Below is a small trained network, with its code and all its weights. Each question gives an input and a target symbol and asks what happens when units are switched off, that is, made to give their printed mean instead of their output.

import numpy as np


def w(rows, s, z=0):
    codes = np.array(rows[::2]) - 128.0
    scale = np.full(codes.shape[1], s)
    scale[-1] = z or s
    return codes * scale


def norm(h):
    return h / np.sqrt((h * h).mean(-1, keepdims=True) + 1e-5)


def f(y):
    return y / 2 * (1 + np.tanh(0.7978845608 * (y + 0.044715 * y**3)))


def softmax(a):
    e = np.exp(a - a.max(-1, keepdims=True))
    return e / e.sum(-1, keepdims=True)


def log_softmax(a):
    a = a - a.max(-1, keepdims=True)
    return a - np.log(np.exp(a).sum(-1, keepdims=True))


def net(x, mask):
    ids = ['ΦΩγδεθλψ'.index(c) for c in x.split()]
    T = len(ids)
    res = E[ids] + P[:T]
    r = norm(res)
    for j in range(2):
        rows = slice(4 * j, 4 * j + 4)
        q, k, v = (r @ M[0][rows].T for M in (Q, K, V))
        z = softmax(np.where(np.tri(T) > 0, q @ k.T / 4**0.5, -1e9)) @ v
        o = O[0][rows]
        res = res + np.where(mask[j], z, o[:, -1]) @ o[:, :-1]
    y = f(norm(res) @ A[0][:, :-1].T + A[0][:, -1])
    res = res + np.where(mask[2:6], y, B[0][:, -1]) @ B[0][:, :-1]
    return log_softmax(norm(res)[-1] @ U[:, :-1].T + U[:, -1])


Q, K, V, O, A, B = {}, {}, {}, {}, {}, {}
E = w([
[168,188,78,84],'Φ',
[125,180,109,78],'Ω',
[92,155,61,68],'γ',
[107,81,128,66],'δ',
[235,7,140,39],'ε',
[112,204,93,163],'θ',
[173,60,38,138],'λ',
[120,39,145,156],'ψ',
],0.018)
P = w([
[153,234,125,59],'0',
[90,186,95,80],'1',
[74,136,101,98],'2',
[32,115,144,147],'3',
[3,72,159,153],'4',
[26,76,132,184],'5',
],0.0066)
Q[0] = w([
[180,64,236,238],'H1',
[109,96,75,138],'H1',
[95,96,90,40],'H1',
[246,64,219,91],'H1',
[148,149,34,114],'H2',
[112,225,201,244],'H2',
[70,201,131,150],'H2',
[192,172,177,202],'H2',
],0.013)
K[0] = w([
[246,205,60,54],'H1',
[144,127,165,223],'H1',
[83,110,225,188],'H1',
[121,197,129,3],'H1',
[36,150,147,92],'H2',
[124,197,67,3],'H2',
[104,108,113,4],'H2',
[147,213,130,9],'H2',
],0.011)
V[0] = w([
[217,93,65,200],'H1',
[135,207,54,215],'H1',
[151,177,214,138],'H1',
[184,47,156,21],'H1',
[166,87,154,100],'H2',
[199,191,253,99],'H2',
[77,161,209,65],'H2',
[39,171,113,133],'H2',
],0.013)
O[0] = w([
[245,143,106,38,58],'H1',
[159,82,165,9,93],'H1',
[129,158,219,143,22],'H1',
[166,234,66,190,203],'H1',
[164,90,148,202,141],'H2',
[120,197,251,192,2],'H2',
[54,140,183,199,132],'H2',
[29,133,108,84,147],'H2',
],0.013,0.0075)
A[0] = w([
[59,127,155,57,74],'N1',
[150,255,65,220,109],'N2',
[179,225,87,158,61],'N3',
[167,164,27,226,253],'N4',
],0.012,0.0049)
B[0] = w([
[149,129,186,133,159],'N1',
[172,24,148,170,203],'N2',
[183,110,184,69,159],'N3',
[110,3,175,61,246],'N4',
],0.014,0.013)
U = w([
[189,205,190,41,154],'Φ',
[129,219,167,159,255],'Ω',
[28,184,27,78,82],'γ',
[116,147,75,241,121],'δ',
[234,86,215,169,160],'ε',
[117,71,225,2,35],'θ',
[245,194,14,58,158],'λ',
[157,153,114,112,104],'ψ',
],0.0093,0.0047)

Each question gives the input, a string of symbols that net reads in full, and the target symbol t.
The units are the heads (4 rows each of Q, K, V and O) and the neurons (one row each of A and B). Each row of codes is followed by its name. A weight is (code - 128) times the scale printed after its matrix; where a second scale follows, it is the last column's (O, A, B and U).
mask holds one flag per unit, heads first, then neurons. A switched-off unit (its flag False) gives its mean, the last column of its rows in O or B, instead of its output. The means were averaged over made-up inputs and are rounded, as every weight is.
A unit's drop is (log p(t) with every unit on - log p(t) with that unit switched off) / (log p(t) with every unit on - log p(t) with every unit switched off).
The circuit of an input: a set's keep is (log p(t) with only the set's units on - log p(t) with every unit switched off) / (log p(t) with every unit on - log p(t) with every unit switched off). Starting from all 6 units, units are removed one at a time, each time the one whose removal leaves the highest keep (on an exact tie, the one counted first), for as long as the keep stays at least 0.8.
circuit, biggest first: the units of the circuit, biggest drop first
top k neurons: the k neurons with the biggest drops, biggest first
heads that matter: for each layer, one digit per head in row order, 1 if its drop is at least 0.15 and else 0, layers parted by /
drop of u: that unit's drop, to one decimal
input Φ λ γ, target λ: heads that matter	10
input θ γ ε Φ, target ε: circuit, biggest first	[N2; H1; N4]
input Ω Ω λ γ ε Ω, target ε: circuit, biggest first	[H1; N2; N4]
input Ω γ Φ ε Ω, target ε: top 2 neurons	[N4; N3]
input Φ Φ ψ, target λ: circuit, biggest first	[H2; N4; H1; N2]
input Ω γ Φ, target γ: heads that matter	11
input Φ Φ Ω, target Ω: heads that matter	11
input γ θ γ γ Ω, target γ: heads that matter	01
input Φ Ω γ Ω, target γ: heads that matter	00
input Ω Φ Ω, target Ω: heads that matter	11
input Ω λ δ, target λ: heads that matter	01
input ψ γ γ γ γ γ, target ε: circuit, biggest first	[H1; H2; N4]
input Φ Ω γ Ω λ Ω, target λ: circuit, biggest first	[H1]
input γ γ γ γ γ δ, target δ: heads that matter	10
input Φ θ Φ, target θ: heads that matter	10
input Φ δ γ Ω Ω Ω, target δ: heads that matter	10
input γ γ ε ε Φ, target ε: heads that matter	11
input Φ Φ Φ, target Φ: top 3 neurons	[N4; N1; N2]
input λ θ γ Φ θ Φ, target θ: top neuron	[N1]
input γ Φ γ γ δ γ, target δ: top neuron	[N2]
input θ γ γ γ γ, target γ: top 2 neurons	[N4; N2]
input Ω γ δ θ, target θ: drop of H1	0.7
input γ γ δ γ λ, target λ: drop of H2	0.3
input ε Φ γ Ω λ Φ, target λ: drop of N2	0.0
